In the rows, zero is written as 128.
Each row is followed by its class; each block has classes of its own.
[ 98  74 156 149 167 158 127  95 158 116 120 134 192 141 110 160 129 154
 160 171 154  96 155  92 113  97 119  74 171 174 187 159 181 206]	H
[ 94 103 150 124 201 150 169 123 140 125 136 135 172 176 171 154  71 119
 111 148 131  98 200 112 108 128 119  88 167 173 157 155 168 188]	G
[145 155 123 128 161 138 213 155  71 101 165 156  58 160 142 155  67 126
  77  98 128 184 129 209  79 120 140 162 130  64 112 119 148 120]	G
[107 116  62 124 100 114  80 152 147 140 137 134 140 137 144 161 175 142
  54  98 153 134 138 125 123 119 112  82 130 159 161 144 177 140]	E
[129  98  99  95 182 137 152 104 182  86 114 155 176 155 115 134  98 147
  95 145 113 140 158 106 102 115 110 112 111 206 132  84 218 144]	K
[140 164 138 151 110 153 148 107 140 129 131 116 145  95 170 105 143 135
 109 103 110  94 117 128 115  75  97 134 123 159 189 105 191 127]	P
[136 147 157 108 140 175 189 137 125 132 158 125  94 139 112 167  73 148
  94 136 135 177 127 197  94  95 148 121 127  84 119 114 131 133]	E
[126 151  96  96  92 156 128  88 153 132 147 153 141 193 115 164  82 180
  91 120 180 160 127 134  63 121 128 106 157 136  79 103 132  64]	Y
[124 132  99  77 120 133 134 126 136 125 143 152  71 119 112 145 107 146
  40 119 166 192 117 157  96 125 144 101 160 117  81  96 180 148]	E
[100 101 114 121 150 124 118 106 170  82 123 149 187 171 102 148 126 159
 123 153 144  95 151  93 110 110  99  95 125 177 124 119 150 119]	E
[127 108  86  68 198 141 148 156 142 123 124 121  98 121 133 123  99 149
  43 104 142 198 119 140  94 156 170 112 127 119 114 133 187 184]	K
[144 140 128 100 135 144 139 120 122 138 154 124  93 118 118 133  87 129
  94  92 138 170  99 159 113 119 153 133 137  67 102 122 150 139]	W
[169 162 134 142 102 160 147  71 113 124 114 154 148 136 155 114 138 157
 111 156 159 129 101 149  95 104 103 156 122 110 111  71 155 130]	H
[137 105  91 133 106 139 145 120 119 133 119 143 110 113 119 136  76 105
 114 133 174 182  95 185 107 103 125 124 164 106 106 102 216 126]	X
[163 143 103 131  76 109  85 116 146 132 127 164 127 160 121 140 115 118
 100 100 178 160 109 141 135 136 102 145 126 193 111 107 210 119]	W
[114  92  99 138 110 127 106 164 116 131 137 133 128 146 121 182 130 129
  84 138 177 152 136 156 130 122 137  79 133 131 159 164 168 162]	E
[172 166 154 131  78 165 111  94  89 135 131 145 139 123 175 106 123 149
 107 137 149 107 119 150 118  83 105 131 113 128 148  92 124 121]	P
[144 136 123 115 191 145 185 115 133 102 142 146 100 136 118 152 106 132
  92 146 133 188 125 158  80 145 158 145 153 131 112 108 157 144]	H
[119 125 118 109 107 110 137 122  77 107 115 161  78 145  99 139  99 140
  91 173 205 168 103 152 122 152 136  98 153  71  53 117 152 136]	E
[158 111 111 106 120 133 124 137 102  93 188 167  69 134 126 140 125 121
  76  89 156 180 132 152  82 108 157 176 155 100  99  91 154 134]	G
[143 132 130 105 128 134 115 113 130 142 146 135  94 140 107 127  90 119
 113 124 168 197  97 172 106 109 143 130 163 115  67 112 187 156]	W
[149 182 135 112  67 152 175  81  73 141 105 135  87 149 139  98 150 117
 119 130 163 138  96 138 102 130 127 137 138 112 100  95 174 121]	Y
[174 136  92 158 120 118 159 104  75 106  97 170 122 146 128 128 147 123
 103 139 176 142  92 166 117 125 111 159  99  97 109  90 179 145]	H
[169 167 153 162 125 164 241 106  80 126 126  74 133 147 160 110 141 111
 170 123  66 100 117 163 121 105 152 154  55 105 161  97 109  87]	Y
[109  85 149 125 192 157 139  99 152 125 108 143 192 150 115 146 116 157
 125 198 164 121 141 125  95 110 126  82 160 146 116 128 174 207]	H
[168 138 126 144  81 158 155  95  99 131 118 142 119 136 143 107 111 142
 154 119 160 127 111 147 124 113 116 140 126 134 126  75 169 100]	X
[134 120 119 151  73 169 119 146 112 168 136 135 152 158 123 165 125  98
 172 125 178 147 149 143 150  90 103 133 132 139 190 155 219 144]	X
[147 131  83 117  82 142  75 127 159 123 141 155 149 160 129 151 143 141
 100 105 166 165 140 111 117 110 103 155 123 179 159 118 204 119]	K
[169 176 125 130  96 158 223  89  80  92 109 160 109 117 140  89 118 158
 125  80  86  88 100 140 122 106  83 161  67  80 157  53 167  65]	X
[148 125 109 137 133 139 119 136 146 148 123 130 159 164 135 145 118 101
 121  86 157 139 135 133 148 142 131 119 115 179 161 147 205 162]	W
[147 152  81 160  75 111 182 112  86 144  96 128 103 133 157 114 112  89
 129  45 116 122 108 181 183 143 131 103 117  84  97  85 165  97]	Y
[171 145 149 143  69 177 142 126 113 151 123 148 157 149 137 132 111 148
 155 115 139 112 128 168 139  87  89 141  83 136 158  91 160 104]	X
[160 120 138 146  97 148 151 125  65  86 166 133 109 146 136 132 165 153
 120 170 145 146 117 146  57  77 137 169  97 115 158 104 156 123]	G
[160 154 132 143  91 161 135  92 109 152 133 127 137 150 152 102 135 149
 136  93 155 130 100 152 122  83 116 126 120 104 127  96 193 153]	W
[165 149 116 137  83 155 138 102 118 137 127 135 140 153 129 110 123 157
 152 151 164 153  98 159  90  88 104 165 108 132  91  67 169  76]	X
[133 141 106  66  86 137  79  99 100 110 201 163  42  81 120 139 100 174
  38 117 181 193 108 116  71 110 163 125 207  54  89 101 123 100]	P
[ 94 116 113 108 128 140 129  87 174 115 132 143 183 169 125 131 156 109
 130 130 105 112 162  95 109  80  95  99 156 212 137 108 225 145]	Y
[153 128  89 142 103 134 126  61  99 146  93 145 144 122 150 115 165 111
 118 171 170 142 115 140 113 100 115 113 148 130 106  77 195 170]	H
[ 87 144  96 117 101 148 138 163 120 142 158 102  91 123 146 136 135 155
  80  49 137 176  86 156 102 114 152 104 157  51 148 172 190 138]	Y
[115 119  84 126 169 137 127  80 170 123 110 130 207 151 145 120 124 116
 131 159 142 115 168  88 108  95 108  85 144 221 134  98 213 138]	P
[143 115 136 101 173 145 149 120 126 135 147 114 104 124 125 130  83 108
 101 115 128 171 114 165 108 109 160 122 138 115 123 133 169 180]	W
[137 141  87 117  85 158  76 123 141 146 147 171 121 145 141 171 147 162
  82 106 185 198 137 141 110 156 143  89 184 147 139 123 174 138]	H
[131 123  84 109 184 101 191 149 122 111 151 128  85 151  92 171 129  99
  55 152 158 166 139 129  88 142 151 163 117 131 101 124 166 134]	E
[136 103 120 120 201 115 151 115 150 127  86 141 173 175  89 131 103 100
 125 158 147 126 124 148 113 133 119 103 113 191  82 114 192 169]	W
[128  97 117 125 162 136 170 178  90 120 167 134  92 104 157 125  97 110
  66 136 125 187 102 206 117 100 142 150 133  42 109 116 212 171]	X
[118  87 110  86 218 143 160 128 159  83 115 140 150 126 125 122 111  94
  84 103 100 126 147 130  73 116 142 120 134 176 148 122 174 178]	G
[110  88  47  86 191  94 148 126 136  88 132 179 145 175 100 154 136 142
  43 140 142 142 165 108  55 110 107 112 118 180  95  97 211 143]	G
[ 95 109 128 125 177 154 118 111 170 106 143 137 199 139 111 167 187 155
 124 149 108  84 162  60  88 111 110 111 140 163 211 163 142 152]	H
[149 136 108 146  59 142 116 128 142 131 142 157 141 156 139 173 119 146
  90 108 171 132 147 145 145 118 106 111 119 163 157 102 174 111]	E
[148 148 115 129 186 156 166 121 129 127 131 108 157 119 181 102 167 113
  62 171 114 131 118 154  54  84 130 141 114 169 153  94 189 157]	P
[144 153 166 145 100 156 115 123 106 158 162 106 120 149 142 124 153 169
 140 154 136 156  96 179  92  82 134 117 132 104 116 121 144 136]	W
[107  86 138 151 123 130 112 105 164  89 126 134 157 136 107 145 114 151
 136 152 162 112 115 134 108  94 117  87 168 165 128 119 160 137]	E
[113 124 121 127  85 168 107 145 153 139 176  97 142 133 174 138 147 131
 116  60 110 156 133 137 132  88 148 113 140 142 196 155 192 147]	Y
[167 113 172 131  71 149 119 110 110 148 149 139 106 112 124 121 118 138
 162 118 124 109 133 155 148  62 105 143 129 148 135  83 135 132]	X
[133 131 120  99 150 163 138 104 146 128 143 159 118 116 139 144 120 125
  70 139 158 182 130 137  96 139 149 125 185 114 113 102 191 175]	H
[137 150  79 139  88 144 106 137 120 137 170 139 132 141 154 169 130 137
  89  85 164 146 155 107 125 108 122 126 130 147 205 150 186 109]	P
[149 123  62 143 120 112 102 116 108  98 121 152 141 125 153 121 152  87
  94 123 146 153 120 146 116 100 117 126 127 173 148 104 206 127]	P
[156 167 138 145  98 157 153  75  83 127 140 133 125 130 173 110 105 143
 131 131 153 109 134 120 124  95 118 128 136 109 148  97 144 112]	P
[109 101  94  91 183 125 144 124 121  82 115 158 145 156 125 128 118 132
  91 105 122 119 156 107  87 124 120 104 120 155 141 135 164 155]	G
[138 130 102 129 124 136 105 117 131 145 113 152 152 153 131 145 154 140
 124 118 158 145 145 129 142 135 119 104 133 157 132 125 167 161]	H

A new block, with new classes.
[143  97 171  73 113  95 123 131  91 112 120 141 116 149 103  99 123 144
 129 157 120  98  67 117 131 101 108 162 143 139 110 154 117  94]	Q
[ 84 137  82 124  94 144 111 112 148 131  96 129 124 107  94 146 115 149
 187 106 124 118 131 148 137 133 105 125 146 144 157 105 148 118]	J
[169 142 117 137 112 161  96 148 118 161 130 126  89 125 113 120 108 150
  66 115 118 127 125  87 156 108  76 115 114 188 115 137 206 112]	C
[ 85 115  99 101 176 109 191 162 135 173 153 141 168 103 147 166 137 132
 117 116 171 199 103 136 127 150 103 174 139 123 141  84 145 128]	C
[109 129 241 191 103 128 122 116 100 125 142 125 108 132 137 134 107 108
  71 127 151  87 114 104 122 144 164 119 122 117 116 176 137  96]	S
[114 179 156 139 104 129 103 150 140 133  91 111  85  77 107 155 131 170
 120 105 134 108 129 195 156 130 121 131 131 134 125  97 115 101]	Q
[101 125 113 204  89 209 136 119 166 133 179 115 127 146 116 158 135 107
 176 131  61 116  81 145  94 124 112  78  85 108 123 139  98 149]	S
[137  44  68 152 132 110 205 135 162  99 145 150 144 194  70 104 115 149
 165  90 123  59 115 117 146 110 127 131 137 138 156 112 111 138]	A
[138 142 174 133  97 102  77 136 158 120 132 155 108  99 135 181 169 148
 106 187 165  91  39 160 153 149  56 127  80 128 108 118 143 117]	U
[ 95  54 211 158 197 107 145  83 113 131 117 147 139 138 128 128  98 142
 126 163 122 115 142  69  87 112 170 169 113 144 186 186 146 125]	N
[ 97 130  72  74 149 147 127 124  91 131  82 110 135 117 137 140 163 137
 134 182 139 194 116 154  99 124 125 172 139 112 107  56  70 179]	V
[125 114 150 142 176 150 141 115 109 153  75 110 122 135 153 140 149 122
 110 115 129 158 135 128  96 159 117 109  82 140 101 118 104 128]	D
[137 117  90 100 136 111 135 127  89 130 171 122 129 101 106 136 156 125
 154 117 148 172 120 173 110 111 113 178 137  67 139  92 134 138]	F
[108 118 190 167 105 131 126  63 103 114  84 122 118 116 119  86 105 134
  97  92 145 103 167 108 147 140 189 101 134 141 161 190 133 114]	S
[ 64 151 121  84 145 138 112 141 126 141  43  96 127 118 118 164 119 163
 132 131 165 143  99 111 159 110 112  88 127 161  83  97 137 110]	A
[161 126  74 111 107 126 124 122 116 109  99 163 115 104  98  84 186 132
 132 151 146 180 105 136 130 165 118 162 105 165 109 105 147 132]	U
[108 139 144 158 116 159 119 143 138 135 158 148 172 102 147 164 121 117
 134 156 140 170 133 113 133  99 111 133 128 143 134 137 175 157]	F
[131 176 119  53 124 144  66  94  91 133 129 110 120 141 177 141  99 121
 113 121 156 158  91 158 141  72  78  96 140 100 168 141 135 120]	M
[ 84 157 176 138  97 160 152 149 138 118  76 109 160  95 162 144 153 102
 113 142 135 198 162 150 146 188 131 152 150 133 171 121  66 152]	D
[132  89  83 168 121  85 110 163 155 134 178 150 119 157 167 180 124 111
 117 112 124 119 130 136 135 132 112 137 137  69 133 102 134 165]	M
[170 120 137  86 156  79 121  90 105  94 139 125 120 142 133  71  90 148
 153 122 137  75 174 103 147  96 159 107 150 154 138 185 107 112]	V
[110 180 160  80 153 119 145 141 110 164  80  80 121 117  68 145 130 141
 117 139 118 125 128 133 125 161  46 171 110 108 113  72 135 105]	J
[113  81 219 196 159  97 145 131 141 166 179 132 147 102 203 156 123  94
 175 139 116 111 149  79 116 153 167 113 136 149 127 166 109  51]	D
[154  67 164 163 142 127 171 137  96 153  93 131 167 117 163 133 137 164
 103 137 130 155 150 109 164 137 125 161 170 181 155  94 115 114]	N
[156 140 161 116 121 155 157 122  83 128 159 107 155 104 131 125 177 131
 152 112 198 170 133 140 136 104 123 110 137 125 144 148 166 160]	V
[168  60 154 110 109 169  82 135 129 128 123 145 166 151 202 153 124  84
 150 141 105 132 136 130 139 162  48 107 155 171 151 122 115 110]	D
[183 103 143 125 126  87 136 166 102 124 135 107 101 170 109 114 104 119
 140  76 130  94 145  97 170 142  79 109 152 134 133 159 170 101]	A
[135 138  68 102 114 141  73 140 153 108 205 159 124 105 165 128 121 106
 103 106 144 152 153 137 145 108 124 109 130  95 159 168 188 176]	C
[165 160 117 145 134 120 118 141 174 118 126 122 100 113 104 133 117 167
 104 119 119  87 142 152 160 127 112 119 117 161 120 108 118 113]	U
[126 134 188 176 121 150 107 161 166 141 153 111 103 129 109 184 108 135
  83 142 117  95 146 102 150 143 114 147 130 148 144  90 107  78]	M
[127  90 161 167 140 149 148 115 116 134 168 136 125 126 113 114 138 107
 177 111 112  89 125 135  84 115 171 127 124 125 117 147 126  71]	Q
[131 124 159 103 114 115 123 153 155 128 197 129 129 100  90 132 141 120
 163 139 125 136 116  80 152 137  87 134 115 141 146 187 192 116]	C
[112 139 179 117 180 109 147 142 131 129 136 128 142 119 101 156 141 125
 138 148 122 169 137  88 121 175  77 159  99 137 164 154 128 151]	J
[129 127 142 204 132 116 162 136 110 150 155 114 155 136 141 166 135 108
 144 121 136  99 124 159 108  95 113 123 116  74  92 119 154 163]	F
[155 137 131 138 157  84 158 151 110 122 102  90  94 167 103 129 103 156
 117  79 115  99 143 160 116 127 108 125 105  76 107 144 143 166]	N
[150 170 151 116 146 168 148 184 169  82 173 114 135 102  78 137 130 163
 168 115 119 191 164 136 145 122 114 134 115 175 170 153 140 171]	N
[ 73 161 177  97 115  67 157  99 133 123 101 123 139  73 102  85 124 140
 176 142 121 128 142 146 146 121 161 172 144  99 184 172 118 112]	Q
[175 129  91 117  89  83 191 149 137  75 133 166 127 166 103  49 120 161
 100  90 141 103 119 139 162 167 141 124 102 124 109 153 118 120]	N
[125 160  81 137  95 162 120 142 118 145 151 147 137 153 176 145 127 104
 105 127 160 148  75 159 124 100 108 110 121 108 100  81 144 121]	M
[119  97 216 105 148 152 110 103 105 127 104 110  92 115  71 155 156 175
 128 119 140 118  71 111 117 135 115 107  91 159 126 171 109  67]	Q
[123 117 143 144 142  90 149 107  86 118 120 114  87 123  65 129 147 146
 147  79 165 113 135 142 110 136 138 163 130  97 162 147 148 139]	J
[134  52 133 131 171 138 107 117 107 149 105 121 115 154 168 140 107 124
 124 126  90 155 149  82 100 121 131 132 147 159 140 145 102 124]	D
[119  87 100 135 109 144 106  78 102 153  36  92 113  95 116 124 181 159
 159 156  92 164 115  83 144 146 139 108 138 173 103 134  96  99]	U
[164  90 109 111 145 113 121 111 151  87 155 149 105 158  88  98 132 142
  99 105 126 123 132  79 122 137 143 111  94 122 137 209 155 155]	U
[108 168 150 132 134 162 114 117 142 125 114 111 123  99 111 163 156 141
 161 165 133 162 131 143 119 138  91 121  87 136 165 137 125 183]	V
[ 79 154 117 103 105  97  78 138 128 121 121  93 103 120 163 178 113 117
 175  87 157 118 108 159 159 127 103  59 144  55 140 167 145 124]	A
[ 81 128  89  86 164 126 158  97 151 144 112 120 157 133 118  98 100 136
 172 142 117  82 115 115 138  94 132 107 119 135 117  87 103  63]	A
[100 160 123 155 125 106 128 144 159 151 137 113 104 142 138 161 109 138
 133 171  86 114  60 114 110 110 106 117 103 108  93 153 113 124]	U
[105 114 131  85 109 125 136 132 145 108 129 119 168 124 116 117 116 126
 191 119 142  89 136 154 128 121 137 117 143 103  98 115 161 103]	N
[103 114 116 122 145 170  94  88  77 144  76 107 144 156 138 146  78 110
 168 140  94 177 130 102  91  78  95 116 143 150 147 178 163 158]	F
[127 191 162 157 106 161 130 141 109 101  81 136 116 138 136 122 131 113
  92 182 137 155  80 135 119 146 124 142 120 185 111 149  91 128]	U
[131  99 122 151 114 162 168 151 174 111 121 133 163 130  85 134 137 165
 108 110 156 113 195 102 161 134 148 125 140 165 128 102 147 179]	V
[143 137 101 150  89 133 103 120  70 107 118 130 103 138 123 118 148 102
 111 133 130 153 114 147 106 132 122 137 112  82 103 147 133 161]	F
[120 159 119 178  72 147 119 102 101 167 101 111 117 117 153  81  95 121
 119 111 102  95 137 113 141  95 169  84 142 140  59 121 163  83]	S
[149 138 154 132 149  98 133  85  76 108 105  89 103 154 113 132 153 136
 146  61 207  73 109 172 127  91 150  67 106  94  86 150 132 125]	M
[157 137 115  59  94 114  84 116 140 105 116 113 111 117  94 127 140 162
 147 104 163  98  89 152 165 109  83  83 125 128 101 149 176 112]	U
[112 154  86  93 100 111  92 106 123 141  82 142 135 142 157 106  92 106
 142 155 129 108 143 149 120 124  81 129 119  96 126 119 191 169]	V
[142 131 134 120 197 126  74 163 158 120 170 127  97 112 141 193 108 150
 107 121 146 142 140 128 115 108 130 123 131 151 113 128 142 133]	U
[100 184 181 128 131 116 142 173 156 108 151 125 117 120 132 158 127 106
 147 136 155 139 102 178 101 144 109 147  97 110 123 132 118 144]	D
[128 158 161  89 121 137 142 109 116 111  65 124 143 148 104  66  76 128
  97 137 141  90 151 105 177 120 104 133 146 180 171 132 135  81]	A
[117 174 165 160 130  75 167 134 143 119 142 130 143 107 102 110 130 121
 158 158 122  61 149 134 140 132 128 163 121 120 117 114 118 120]	J
[109 190  65 159  72 120 111 167 186 131 144 166 113  90 127 147 138 151
 128 130 115 135 119 139 167 166  92 116  94 130 112  97 146 136]	J
[127  97 138 179 144 124 146 114 180 143 152 148 155 166 147 144 106 117
 127 122 117  49 136  93 138 143 131  82  93 141 100 115 116  73]	M
[118  25 132 131 123 115 135 153 157 111 113 160 148 139  89 147 142 131
 162  95 123 108 157 114 129 171 133 147 149 140 121 129 156 137]	Q
[142 147 195 126 169 127 132 124  87 125 113  68 108 113  97 157 125 159
  95 101 138 146 156 105 143 146 132 110 124 135 117 161  78  88]	F
[111 120 122 140 158 103 123 108  94 129  62 118 136 161 160 129 106 113
 111  98 112 136 177  82 126 168 127  92 132 117 122 185 121 166]	J
[102 146 114 130 143 136 166 172 204 115 146 136 147 121 141 164 120 160
  91  89 148 158 150 157 148 131 129 119 113 119 150 111 101 183]	D
[ 90  86 150 144 126 152 113 127 145 127  79 118 123 124 107 146 144  91
 146 148 101 131 171 138  86 170 120 179 120 110 146  99 129 160]	D
[158 147 192  97 178 136 112 140 115 142 142 116 131 116 145 169 113 128
 146 137 170 105 139 167 125 153  64 131 128 168 135  82 125  70]	V
[106 131 131 172  99 163 136 150 110  91  93 113 120 152 103 186 136 120
 129  84 162 147 115 168 112 179 124 101 122 120 102 142  97 146]	F
